Here is a tiny trained network, its code and every weight. The questions are about switching its units off for an input and a target symbol, where a switched-off unit gives its printed mean instead of its output.

import numpy as np


def w(rows, s, z=0):
    codes = np.array(rows[::2]) - 128.0
    scale = np.full(codes.shape[1], s)
    scale[-1] = z or s
    return codes * scale


def f(y):
    return np.maximum(y, 0)


def softmax(a):
    e = np.exp(a - a.max(-1, keepdims=True))
    return e / e.sum(-1, keepdims=True)


def log_softmax(a):
    a = a - a.max(-1, keepdims=True)
    return a - np.log(np.exp(a).sum(-1, keepdims=True))


def net(x, mask):
    ids = ['αεζηθμτψ'.index(c) for c in x.split()]
    T = len(ids)
    res = E[ids] + P[:T]
    q, k, v = (res @ M[0].T for M in (Q, K, V))
    z = softmax(np.where(np.tri(T) > 0, q @ k.T / 3**0.5, -1e9)) @ v
    res = res + np.where(mask[0], z, O[0][:, -1]) @ O[0][:, :-1]
    y = f(res @ A[0][:, :-1].T + A[0][:, -1])
    res = res + np.where(mask[1:17], y, B[0][:, -1]) @ B[0][:, :-1]
    return log_softmax(res[-1] @ U[:, :-1].T + U[:, -1])


Q, K, V, O, A, B = {}, {}, {}, {}, {}, {}
E = w([
[94,195,181,49,112,156,104,121,197,204],'α',
[207,62,56,71,122,80,120,136,89,215],'ε',
[194,96,79,109,174,126,199,115,173,131],'ζ',
[134,48,149,66,163,208,95,107,111,121],'η',
[186,107,146,132,145,100,139,137,106,98],'θ',
[68,86,80,155,252,177,100,164,150,189],'μ',
[143,110,74,220,107,130,71,131,95,199],'τ',
[89,102,116,121,112,79,42,138,67,170],'ψ',
],0.021)
P = w([
[184,156,104,113,119,191,78,152,165,87],'0',
[136,94,160,177,218,95,129,64,120,181],'1',
[200,187,106,134,169,116,204,155,56,181],'2',
[153,146,88,82,101,156,39,236,215,76],'3',
[96,38,218,145,166,69,98,28,220,127],'4',
[162,124,190,189,231,75,214,52,53,254],'5',
[191,165,128,86,108,137,120,248,139,192],'6',
[152,72,131,122,108,137,29,142,233,62],'7',
[179,89,152,159,218,94,93,100,132,153],'8',
],0.0095)
Q[0] = w([
[155,168,136,124,182,146,160,134,36,173],'h1',
[211,107,125,120,168,125,59,250,164,152],'h1',
[94,193,108,100,56,178,161,195,133,108],'h1',
],0.015)
K[0] = w([
[115,73,107,110,63,128,83,203,223,77],'h1',
[131,150,236,120,126,95,119,71,218,214],'h1',
[134,10,89,177,167,81,83,56,133,56],'h1',
],0.012)
V[0] = w([
[130,151,91,160,2,33,74,87,81,172],'h1',
[244,135,34,148,147,39,156,92,207,127],'h1',
[88,151,50,179,67,184,124,96,200,249],'h1',
],0.0071)
O[0] = w([
[98,149,8,117,95,218,159,67,82,173,1],'h1',
[165,170,127,210,178,202,192,188,22,148,241],'h1',
[36,110,188,121,31,157,229,156,167,146,235],'h1',
],0.012,0.0039)
A[0] = w([
[168,144,117,214,110,69,151,97,124,47,246],'n1',
[101,188,215,166,197,141,119,179,174,124,170],'n2',
[137,219,130,97,129,38,114,155,142,120,16],'n3',
[144,145,26,187,146,158,81,100,68,151,47],'n4',
[99,112,119,99,110,175,167,169,138,172,41],'n5',
[101,74,169,81,165,136,82,142,150,165,5],'n6',
[1,108,175,183,71,137,61,138,89,103,50],'n7',
[151,37,80,107,194,104,98,180,134,185,96],'n8',
[187,90,108,143,165,115,162,157,128,58,76],'n9',
[73,137,80,84,69,108,156,86,208,177,85],'n10',
[167,158,101,42,224,137,61,65,48,61,107],'n11',
[136,62,105,190,65,151,175,162,76,166,83],'n12',
[173,129,66,166,191,175,142,94,182,112,183],'n13',
[158,71,64,97,164,113,134,113,105,154,188],'n14',
[85,72,141,92,80,106,207,196,161,184,214],'n15',
[159,53,168,221,104,98,154,179,114,81,99],'n16',
],0.0078,0.0025)
B[0] = w([
[34,70,24,2,170,130,88,76,85,143,177],'n1',
[65,59,33,128,72,158,115,11,213,158,223],'n2',
[196,117,82,127,109,228,153,74,52,135,153],'n3',
[216,187,224,86,120,170,176,89,118,29,211],'n4',
[230,86,35,188,129,127,169,125,12,133,178],'n5',
[144,75,103,51,124,164,86,39,101,68,186],'n6',
[94,198,195,198,192,192,123,141,69,133,167],'n7',
[146,167,112,78,51,109,108,142,153,32,215],'n8',
[155,154,88,128,227,168,59,169,161,166,204],'n9',
[246,140,130,198,224,95,108,104,200,245,199],'n10',
[44,211,28,153,142,39,192,170,175,225,208],'n11',
[97,10,80,72,120,77,107,203,158,127,195],'n12',
[73,151,213,52,98,98,79,204,91,144,190],'n13',
[64,160,152,117,63,161,70,153,159,136,183],'n14',
[57,194,118,144,228,91,135,92,88,43,249],'n15',
[66,158,209,120,66,139,229,186,176,166,222],'n16',
],0.0054,0.016)
U = w([
[142,233,155,112,218,136,82,159,91,93,212],'α',
[170,108,168,152,173,159,89,227,171,189,96],'ε',
[117,127,20,160,187,162,135,121,114,68,49],'ζ',
[183,81,96,90,158,95,94,156,137,117,74],'η',
[214,150,176,60,224,220,141,114,68,43,128],'θ',
[78,219,141,68,78,151,201,149,156,43,192],'μ',
[143,222,111,65,74,223,158,84,177,189,252],'τ',
[254,173,143,177,225,151,166,125,169,61,52],'ψ',
],0.0057,0.0013)

Each question gives the input, a string of symbols that net reads in full, and the target symbol t.
The units are the heads (3 rows each of Q, K, V and O) and the neurons (one row each of A and B). Each row of codes is followed by its name. A weight is (code - 128) times the scale printed after its matrix; where a second scale follows, it is the last column's (O, A, B and U).
mask holds one flag per unit, heads first, then neurons. A switched-off unit (its flag False) gives its mean, the last column of its rows in O or B, instead of its output. The means were averaged over made-up inputs and are rounded, as every weight is.
A unit's drop is (log p(t) with every unit on - log p(t) with that unit switched off) / (log p(t) with every unit on - log p(t) with every unit switched off).
The circuit of an input: a set's keep is (log p(t) with only the set's units on - log p(t) with every unit switched off) / (log p(t) with every unit on - log p(t) with every unit switched off). Starting from the 12 units with the biggest drops (on a tie, the unit counted first), units are removed one at a time, each time the one whose removal leaves the highest keep (on an exact tie, the one counted first), for as long as the keep stays at least 0.8.
circuit, biggest first: the units of the circuit, biggest drop first
unit that matters most: the unit with the biggest drop
k most important neurons: the k neurons with the biggest drops, biggest first
drop when u is switched off: that unit's drop, to one decimal
input θ θ α θ ζ η μ, target ζ: unit that matters most => n15
input θ θ θ η μ, target α: 2 most important neurons => (n13 n11)
input τ ε θ θ ζ, target α: 2 most important neurons => (n13 n11)
input η η ζ θ θ ζ τ, target α: circuit, biggest first => (h1 n13)
input ζ θ ζ θ τ ε η, target ζ: circuit, biggest first => (h1 n5 n12 n15)
input ζ μ ψ η, target μ: circuit, biggest first => (h1 n10)
input ε ζ τ, target θ: circuit, biggest first => (n4 h1)
input η ζ ζ η ε τ, target η: circuit, biggest first => (h1 n1)
input ψ ζ ε θ θ τ θ ζ η, target α: circuit, biggest first => (h1 n11 n13)
input θ μ μ θ τ, target μ: 3 most important neurons => (n16 n10 n9)
input τ μ ζ η θ α θ, target μ: 2 most important neurons => (n9 n15)
input θ ε η μ θ ε ε η θ, target θ: 4 most important neurons => (n4 n11 n2 n10)
input ζ ζ μ μ η η ψ θ μ, target τ: 2 most important neurons => (n15 n14)
input ψ ε ε, target τ: most important neuron => (n14)
input ε ε ζ τ, target θ: drop when n11 is switched off => 0.1
input ζ ζ ψ ζ θ, target τ: drop when h1 is switched off => 0.7
input θ θ ζ ε, target α: drop when n11 is switched off => 0.2
input μ ζ η ζ ε η, target ε: drop when n10 is switched off => 0.0
